In the rows, 128 means zero.
Here are made-up objects, facts about them, and rows of numbers that follow some of those facts. Name the object behind each unnamed row.

Named rows:
zevos: [128 135 129 140 116 132 126 161  99 133 124 117 110 134 127  98 133 108
 160 114 167 128 113 131  97  90 134 156 117 144 131 130 127 106  93 137
  78 114 157 128 122 133]
tovin: [151 111 153 108 119 154  99 172 183  39  63 156 169 129 147 105 117 129
 106 134 161 114 140  86  85 109  71 187 130 104 155 108 129 141 135 141
 126 148 112  83 111 153]
brori: [174 100 125 126 108 116 133  84  83 136 129 133 145 135 116 150 119 173
 124 128 131 147 150 106 153 146 139 135 120 130 157 165 122 108 105 123
 120 143 140 121 127 110]
lufer: [122 128 106 137 120 143 123 173   5 207 159  89  91 128  95 153  89 102
 150  70 143 153 120 140 128 100 137 154 142 207 118 135 136  83  57 152
  55  90 185 152 112 117]
goklopo: [121 128  94 127 133 138 109 181  67 131 130  76 114 153 169  94 129  94
 187  88 130  78 111 168 125  37 161 148 130 202 103  92 140 112 162 123
  91 168 136 131 147 160]
raskos: [161 102 127 109 100 137 113 111 123 123 108 147 160 113 121 129 110 153
 118 136 149 136 130  97 148 136 113 155 120 119 155 144 130 136 119 133
 126 141 119 102 126 152]
maflunu: [160 142 148 152 115  79 154  88 111 113 144 154 127 152  98 152 123 158
 114 113 126 151 163 105 104 124 101 143 111  85 151 165 115 166 110 116
 134 113 118 113 125 116]
dubovam: [163 113 126 134 112 133 106  92 147 123 111 134 163 122 121  88 107 164
 139 154 152 138 118 138 152 127 141 166 132 123 172 155 139 147 108 129
 148 132 116 102 107 156]
linis: [119 115 146 104 114 143  71 145  90 127 146  85  99 104 151  90 175 149
 110 121 141  81 102 142  64  92 202 169 157 176  94 146 169  60 100 123
 106 201 167 158 151  76]
moskom: [137 102 121 133 156 147  67 157 133  98 136 102 181 114 187 146 101 161
 116 142 101 114 123 125  96 124 181 171 194 157  87 119 168  77 141 113
 177 211 135 155 152  64]
matrubro: [132 135 180 125 139 158 134 183 202  24  76 163 148 155 153 111 139 108
 100 150 159 131 142 106  56  99  60 173 120 114 159  98  94 157 151 136
 131 112  94 107 110 112]
stiklin: [110 113 129 139 148 163 106 130 142 125 133 126 204 104 155 156  56 166
 154 126 147 138 135 141 191  94 133 168 142 149 124 121 153 163 157 133
 199 130 101 105  93 125]
flufleza: [144 108 103 136 153 171 106 142 143 120 114 141 188 104 145 153  69 147
 122 142 138 151 116  96 156 153 117 175 160 118 144 122 135 123 119 133
 151 133 144 120 120 129]
kesko: [107 150 132 143 125 142 123 182  76 163 138  97  91 124 126  81 142  91
 187 104 181 126  97 138  95  74 152 158 114 167 135 134 126  97  82 144
  48 102 175 131 118 134]
biso: [107 181 210 118  91  77 171 126 154  91 113 157 124 146 128 113 152 164
 152 107 165 118 210 147 100  39 100 119  57 106 125 154 130 210 160 120
 157 117  52  90  98 113]
skikal: [143 123 177  81  78 105 154 116 121 105  97 140 116 137 127 102 164 162
 126 117 154 111 179 129 121 101 120 119  83 135 135 152 122 145 131 130
 114 140  88  99 120 123]
stuko: [167  72 130 106 103 117 110  92 112 115  99 109 136 150 132 112 125 131
 114 124 144  90 146 116 140 137 116 119 136 128 158 126 132 118 127 121
 132 175 150 119 122 139]
plipim: [ 91 177 100 178 184 120 155 122 189 153 165 148 136 107 122 167  95 118
 132 142  95 163 115 120 136 184 116  90 140  61 105 124 126 142 136 117
 174  94 140 150 146 117]
kladrir: [112 123  98 106 132 146 120 107 144 137 136 144 115 105 100 122 142 117
  87 129  91 111  81 120 181 167 111 104 132  96 118 108 129 142 178 118
 122 134 114 128 160 207]
flelar: [109 190 161 168 138 124 146 211 148  83 107 134 108 144 131 103 133  78
 157 109 174 130 136 117  22  51  81 176 117  99 139 126 110 139  98 132
  80  89 156 111 123 120]

Facts:
[petren kigebro ruvil mikan plipim sepla flufleza mabras petestul flovaska klebom kivok zeplek belur tribetre kagril dramude vufi skunin moskom grifli fezi greda nozok skitre klutrem banu stiklin vidibri sene remobrus] luzinur 106
[skoske fliflak dostiflam kire kladrir legro kobul mesto plogin nekil netim linu nise flaku goklopo steper vitron] luzinur 310
[dopok fepafim luza stuko kude maflunu tegrer vuren fludris votas zogron delin dula mimir flistil ditoris teti mavis sulek belan skupla] luzinur 74
[filur klodrufe memele skekar giflik lufer griton beski galo pladran fubik lodrufo pokle pleskiskom] luzinur 209
[dreval gralen desugor trekle flesos bributos breskenur klugrusol tastok ploklol flufeste biso skikal vadasam] luzinur 834
[stimana goral tutra vufa plasker kenil brotanok nokli broklel dubovam] luzinur 634
[petren grefer nekil flufeste] gugi dramude
[filur fubaklim lozol fludris legro lepe breskenur tastok dramude linu biso stubas stiklin] gugi mesto
[filur fliflak goral ziviplon skekar flelar lufer fubaklim vuren lozol brogrin griton petestul trorol zogron linis delin zeplek kesko kagril bributos breskenur klugrusol teti netim dramude zevos flaku sulek grifli vuda goklopo klutrem vidibri steper] gugi vadasam
[fepafim sigre vuren legro brori vuda skupla] gugi lufer
[stimana fliflak skupla] gugi fubaklim
[stimana skekar] gugi vuda
[klodrufe grifli] gugi skupla
[klodrufe] gugi plugror
[kigebro liki brotanok] gugi ristim
[goral kudes] gugi goklopo
[memele] gugi trorol
[skekar flesos gufonul dramude biso goklopo steper skikal] gugi filur
[skekar] gugi matrubro
[luza mamal mudre] gugi steper
[luza grefer laskuze pleskiskom stiklin skikal] gugi skugres
[luza plogin nekil] gugi skekar
[luza skavun vufi] gugi votrek
[flelar tovin matrubro tribetre grefer biso stubas kudes pleskiskom] gugi zogron
[kire stiklin] gugi flaku
[stuko] gugi nise
[stuko griton vufa] gugi dopok
[kude skavun tovin linu] gugi nokli
[kude] gugi klebom
[flufleza pleskiskom] gugi kigebro
[fubaklim nise nokli] gugi sulek
[skavun] gugi brogrin
[skavun galo pokle greda klutrem] gugi desugor
[skavun] gugi ditoris
[maflunu] gugi mikan
[maflunu flovaska mavis] gugi lepe
[vuren grifli] gugi ruvil
[mabras banu] gugi dreval
[fludris kivok teti] gugi stimana
[kivok] gugi pokle
[mamal bributos] gugi kesko
[linis brotanok] gugi klodrufe
[linis] gugi moskom
[belur] gugi brubok
[dula] gugi petren
[mimir moskom] gugi stubas
[raskos] gugi maflunu
[raskos] gugi mamal
[lepe broklel] gugi delin
[lepe] gugi banu
[brubok liki teti vufi] gugi flelar
[kagril klutrem skikal] gugi ziviplon
[plogin] gugi legro
[bributos nekil pokle] gugi stiklin
[rebrun] gugi galo
[mudre] gugi votas
[brori] gugi mudre
[linu] gugi flesos
[nise] gugi remobrus
[fubik] gugi tribetre
[zevos pokle skitre] gugi tovin
[brotanok] gugi fubik
[flufeste] gugi kobul
[skunin] gugi gufonul
[dubovam] gugi tastok
[sene] gugi lodrufo
digrem:
dopok > dostiflam
gralen > tribetre > flufleza > skoske > sene > grestok > vuda > dula
kigebro > fepafim > filur > skekar
plipim > vufi > nokli
flelar > giflik > delin
flesos > kobul > dubovam > lodrufo > graskes > plugror > truklis > kudes > gafebe
maflunu > flaku
vuren > dreval > stimana > ploklol
brogrin > belur > raskos
trorol > ruvil > tovin > votrek > petestul > nise
kivok > grifli > tutra > zeplek
mamal > grefer
mesto > votas
flistil > netim
rebrun > gufonul > sero > pizon
ditoris > klutrem
klugrusol > vidibri > beski > desugor > kenil
nekil > greda > remobrus > legro
pladran > brotanok > kladrir > kude > memele > fliflak > moskom
plasker > breskenur > mabras > linu > goklopo
fubik > galo > mimir > skitre
flufeste > sigre > kire
sulek > bributos > vufa > broklel > skupla > mikan > nozok > linis > griton
belan > klebom
biso > flovaska
banu > tegrer > kagril > stuko
vitron > plogin > teti > goral > pokle
vadasam > petren > sepla
skebruk > matrubro > stiklin > luza

Which object is each row?
No name comes twice in this set of rows, the named rows included.
[146 101 127 107 118 126 115 141  86 140 124 134 134 138 111 197  84 141
  83 100 106 143 157 103 126 151  99 144 152 147 120 113 126 128 123 136
 141 129 132 133 121 114] => klodrufe
[101 154 183 101  82 121 160 137  93 153 124 108  93 134 121  86 182 136
 177 112 186 143 155 176 135  40 148 125  60 190 139 155 117 156 120 158
  83  77  74 110  82 121] => breskenur
[112 135 157 160 184 189 119 214 209  33  83 161 183 150 162 144  93 104
 118 161 139 149 130 100  62 112  64 190 155 107 151  83 102 142 153 138
 164 102 111 119 100  87] => tribetre
[108 161 167 140 130 138 110 230 146  89  94 107  86 136 143  53 147  61
 157 111 190 101 108 146  26  33  97 184 117 160 139  99 123 126 104 151
  71 108 155 109 119 148] => zogron
[142 121 125 120 100 140 105 143  98 138 109 123 115 112 110  91 122 111
 140 111 169 128 107 122 123 102 121 169 125 149 158 133 132 123  94 147
  78 121 144 105 120 170] => teti
[129 172 121 174 151  93 157  75 193 136 137 150 103 129  97 110 152 124
 132 161 107 147 117 144 114 170 119  84 126  53 130 155 122 156 117 112
 153  94 122 139 137 148] => plasker
[116 200 165 127  89  93 183 165  77 161 127 124  64 128  91  84 163 107
 186  83 186 137 152 140  71  69 125 130  73 136 134 168 125 127  70 149
  30  80 146 118 121 131] => klugrusol
[148 119 118 143 121 151 144 115  78  97 147 150 146 170 109 165 130 150
  93 127 106 135 120 127 156 120 106 155 124 129 155 131  88 155 158 112
 112 119  96 133 114 136] => plogin
[ 99 138 100 155 152 185 114 184 119 160 131 112 157 102 142 118  79 103
 183 111 168 147  79 131 145 107 143 175 150 153 137 119 145  98  92 154
  97  97 180 126 116 139] => kagril
[119 181 154 102  96  65 183  97 169 135 123 164  79 118  93 110 191 123
 112 122 114 139 159 121 109 170 112  57  83  65 118 155 116 155 124 119
 115 102 104 126 150 143] => gralen

The same objects again, as new rows of numbers:
Named rows:
brubok: [121 143  87 129 119 163 137 162 138 126 148 130 113 131 114 131 133 110
 115 116 144 121 128  95 136 128 115 141 119  88 137 144 115 134  89 169
 129 119 144]
sulek: [150 111 103 161 145 181 139 123 138 133 133 146 115 119 128 131 125 103
 146 110 110 132 118 118 153 121 140  97 123 103 137 124 168 128 125 116
 142 154 155]
fliflak: [103 105 127 137 138 133 135 143 139 147 149 126 143 117 147 150 119 115
 135 123 167 104 117 125 146 154 173 179 135 104 117 145 114 129 168 131
 100 122 140]
skavun: [112 122 111 146 148 115 151 153 131 133 128 128 137 120 123 114 128 134
 123 103 152 128 126 108 146 141 133 108 138 109 143 136 110 126 111 117
 125 133 144]
matrubro: [130 124 115 155 136 152 135 136 145 129 143 141 118 121 131 116 135 104
 122 121 115 120 133 122 137 119 129 120 121  96 139 141 136 121 115 138
 127 132 138]
linis: [ 83  94 119 151 136 105 143 164 155 148 158 109 130 121 140 164 126 111
 108 131 169 111 133 106 142 169 143 186 110 107  95 159  75 142 153 153
  93 102 155]
fludris: [109 128 115 145 131 136 152 133 133 129 138 135 142 107 125 145 108 129
 140 131 139 136 114 106 167 134 148 104 132 123 131 130 127 131 142 115
 128 137 148]
tegrer: [140 116 111 159 135 168 135 127 133 131 145 141 131 119 128 138 118 104
 129 120 109 128 129 114 151 124 126 113 126 103 127 134 158 124 133 124
 143 146 150]
legro: [116 143 105 123 132 124 125 145 131 131 129 117 138 117 138 138 121 131
 117 142 127 129 115 134 145 138 134 138 149 117 128 151 130 131 155 133
 141 124 126]
grefer: [118 127 131 146 130 131 151 136 143 125 140 149 133 110 126 111 123 119
 135 115 133 124 124 119 160 121 145 109 134 102 150 132 120 124 122 129
 106 133 129]
petren: [158 120 171 160 148 155 120 108 147 119 133 159 144 110 147 128 106 117
 138 129 101 140 128 150 153  86 153 137 111 134 131 148 163 140 199 106
 120 155 130]
kudes: [ 87  77 136 169 144 124 141 153 149 156 164 122 132 122 152 160 133  99
 119 125 171  97 135 109 134 165 161 206 107  99  89 157  80 138 156 145
  77 107 159]
vufa: [101  55  85 150 164 180 136 126 154 136 110 144  73 123 152 130 154  90
 176 106 167  95  88 158 162 174 228 122 138  99 145  88 160 154 129 131
 113 137 154]
tovin: [126 121 103 150 149 125 137 150 140 130 130 125 129 125 130 124 131 120
 114 113 126 128 131 114 138 136 121 121 130  96 134 146 125 128 113 136
 135 124 142]
kladrir: [138 118 112 137 135 162 122 131 133 132 140 138 139 118 136 130 120 109
 123 125 124 106 129 137 133 132 142 144 139  92 132 141 149 120 144 141
 131 137 134]
pizon: [109 122 100 145 144 114 132 152 143 128 128 112 122 119 135 136 135 123
 112 130 125 133 132 125 142 141 117 126 134 108 123 153 117 139 127 138
 143 118 142]
kobul: [153 134 145 158 162 130 100  96 127 119 139 149 134 110 158 128 134 107
  99 164  42 143 148 178 129  87 135 133 131 120 123 168 176 120 195 130
 136 145 115]
skoske: [110 143  97 122 131 118 119 150 135 126 124 110 134 116 137 138 117 136
 118 137 124 130 119 137 140 147 126 130 155 116 127 153 133 133 148 132
 153 121 129]
dula: [ 59 113 160 153 152  56 144 134 144 138 143 112 152  97 153 182 112 138
 118 181 125 162 121 126 169 146 157 150 128 175  84 163  96 157 240 112
 115 114 141]
skupla: [119 109 112 160 137 155 133 137 142 143 150 123 129 120 136 166 121  99
 117 128 130 126 128 102 140 142 130 151 111 116 102 149 131 138 146 135
 126 135 161]

Which object is each row?
No name comes twice in this set of rows, the named rows included.
[100  72  85 168 162 150 152 145 165 137 105 127  72 127 144 165 131 109
 170 108 162 131  92 121 173 172 179 108 120 125 120  97 140 167 144 120
 141 133 173] => stuko
[158  80  64 180 164 190 120 123 155 125  98 139  62 139 140 150 147  89
 153 105  99 137 108 138 150 141 149  87 119 106 127 105 200 158 112 137
 178 152 176] => dopok
[ 68  85 106 125 154  96 128 164 159 145 117  82 128 123 152 183 121 133
 146 139 195 123  98 131 155 195 186 184 134 146  92 142 103 175 198 130
 137 105 153] => griton
[152 134 102 160 142 166 116 122 129 126 137 130 121 122 130 149 130 103
 106 143  70 143 139 119 133 108 102 119 124 110 114 154 173 132 144 141
 161 151 150] => votas
[157 122 129 142 152 153 148 148 133 146 113 139 159 124 118 103  90 155
 153  51 168 127 112 100 151 131 136 104 136 102 152 134 130 126 137  70
 135 166 155] => greda
[108 139 108 132 116 148 148 152 142 130 155 135 124 119 119 130 124 118
 129 121 156 119 122 101 153 128 137 134 122 100 143 134 106 129 103 158
 109 120 138] => liki
[174 136  88 143 169 151 112 156 130 129  96 108 123 139 131 126 121 148
 119  80 102 145 125 124 124 125  87  97 126 116 133 160 168 148 135  97
 196 156 154] => klebom
[106 121  99 144 150 115 151 153 128 149 123 111 139 120 126 145 117 142
 137 104 144 141 112  88 153 154 127  95 133 125 124 137 114 139 133  95
 150 138 158] => kude
[137 124 163 143 134 140 138 133 143 124 133 149 143 105 139 133  97 135
 153 120 145 136 116 135 169 110 166 130 121 135 140 138 135 145 190 104
 115 142 132] => skunin
[128 142  84 113 142 135 102 150 133 127 123  97 142 124 132 149 116 133
 111 143 107 136 121 138 131 138 122 130 149 126 120 162 156 143 159 137
 180 128 130] => lodrufo
[174 130 128 143 136 180 122 132 146 120 126 146 136 117 131 119 105 124
 144  99 123 133 117 137 149 107 134 116 124 109 146 138 163 142 152 116
 147 152 139] => plipim
[145 149  69 142 152 141 127 148 122 131 110 110 124 126 120 132 125 138
 111 111  78 160 126 103 134 126  81  66 142 109 134 153 166 132 106 112
 197 154 155] => ditoris
[102 166 107  83 115 133 133 150 130 119 125 119 155 114 117 133 101 150
 147 135 153 138 102 116 170 132 154 110 149 137 152 137 124 139 153 131
 152 127 115] => pleskiskom
[134 129  97 156 146 135 114 145 140 125 138 119 116 122 134 129 139 112
 100 129 100 131 145 118 126 125 101 128 128 101 121 160 138 132 109 154
 153 125 144] => skugres

Now the same objects, written a new way:
Some objects and their rows:
trekle: [117  92 161 140 144 102 118 110 117 104 107 118 145 133]
plasker: [ 81  93 171 143 134  88  94 168 138 121 106 116 149 137]
stuko: [116 104 166 137 146 124 128  84 121 109 122 137 143 163]
belur: [126 113 154 141 143 116 112 127  92 133 123 136 143 106]
belan: [ 87  94 152 131 138  90 112 152 114 108 115 139 143 140]
plogin: [110 123 169 139 132 117 110 118 110 117 118 143 134 116]
votrek: [123  93 145 150 162 116 118  77 110 107 110 112 166 149]
flesos: [ 99  99 164 132 130 103  84 152  90  99 127 128 143 158]
nozok: [127  78 176 149 138 134 147  90 115 107 126  90 185 125]
fliflak: [136  84 184 140 127 135 134  59 145  92 153  98 155 124]
grifli: [125 115 161 132 153 126 104 104 107 126 142 130 143  86]
zeplek: [141  90 160 132 165 145 107  79 121 113 160 118 153 118]
kenil: [141  84 176 156 135 114 117 104 156  95 100  94 159 153]
tastok: [ 99 121 187 128 128 122  89  94  86  87 128 129 159 166]
galo: [117 125 160 137 144 107 109 124 106 134 110 124 138 113]
kivok: [104 104 164 136 139  96 102 135  97 147 135 137 160 123]
ristim: [114  91 147 142 151 102 112  92 100 115 104 112 160 125]
brubok: [111 101 151 141 139 114 117  91  86 140 118 113 142 125]
ziviplon: [111  78 157 125 159 125  98  75 113 108 157 104 141 102]
mudre: [109 111 161 139 142 109 112  80  95 130 123 114 157 125]

Which object is each row?
No name comes twice in this set of rows, the named rows included.
[128 128 198 134 128 107 138  19 129 118 137 124 162 152] => skupla
[171  76 167 138 152 143 118  60 137 102 167  99 164 120] => petestul
[ 87 117 164 128 127  91 108 132 104 125 128 147 142 145] => maflunu
[160  83 166 149 141 126 130  75 114 120 126 105 174 143] => sene
[100  75 135 131 141 108 101 137  84 158 152 113 117 111] => flelar
[157  73 173 151 139 126 141  80 127 100 121  92 186 129] => mikan
[ 93 101 162 136 123  97  99 149 107 121 126 141 144 136] => nekil
[103 112 199 133 132 113  95  85 128 138 110 132 138 129] => stimana
[132  89 161 140 148 114 116 110 111 114 116 124 167 121] => fezi
[134 100 174 127 136 148  85 112  86  92 155 126 163 140] => dramude

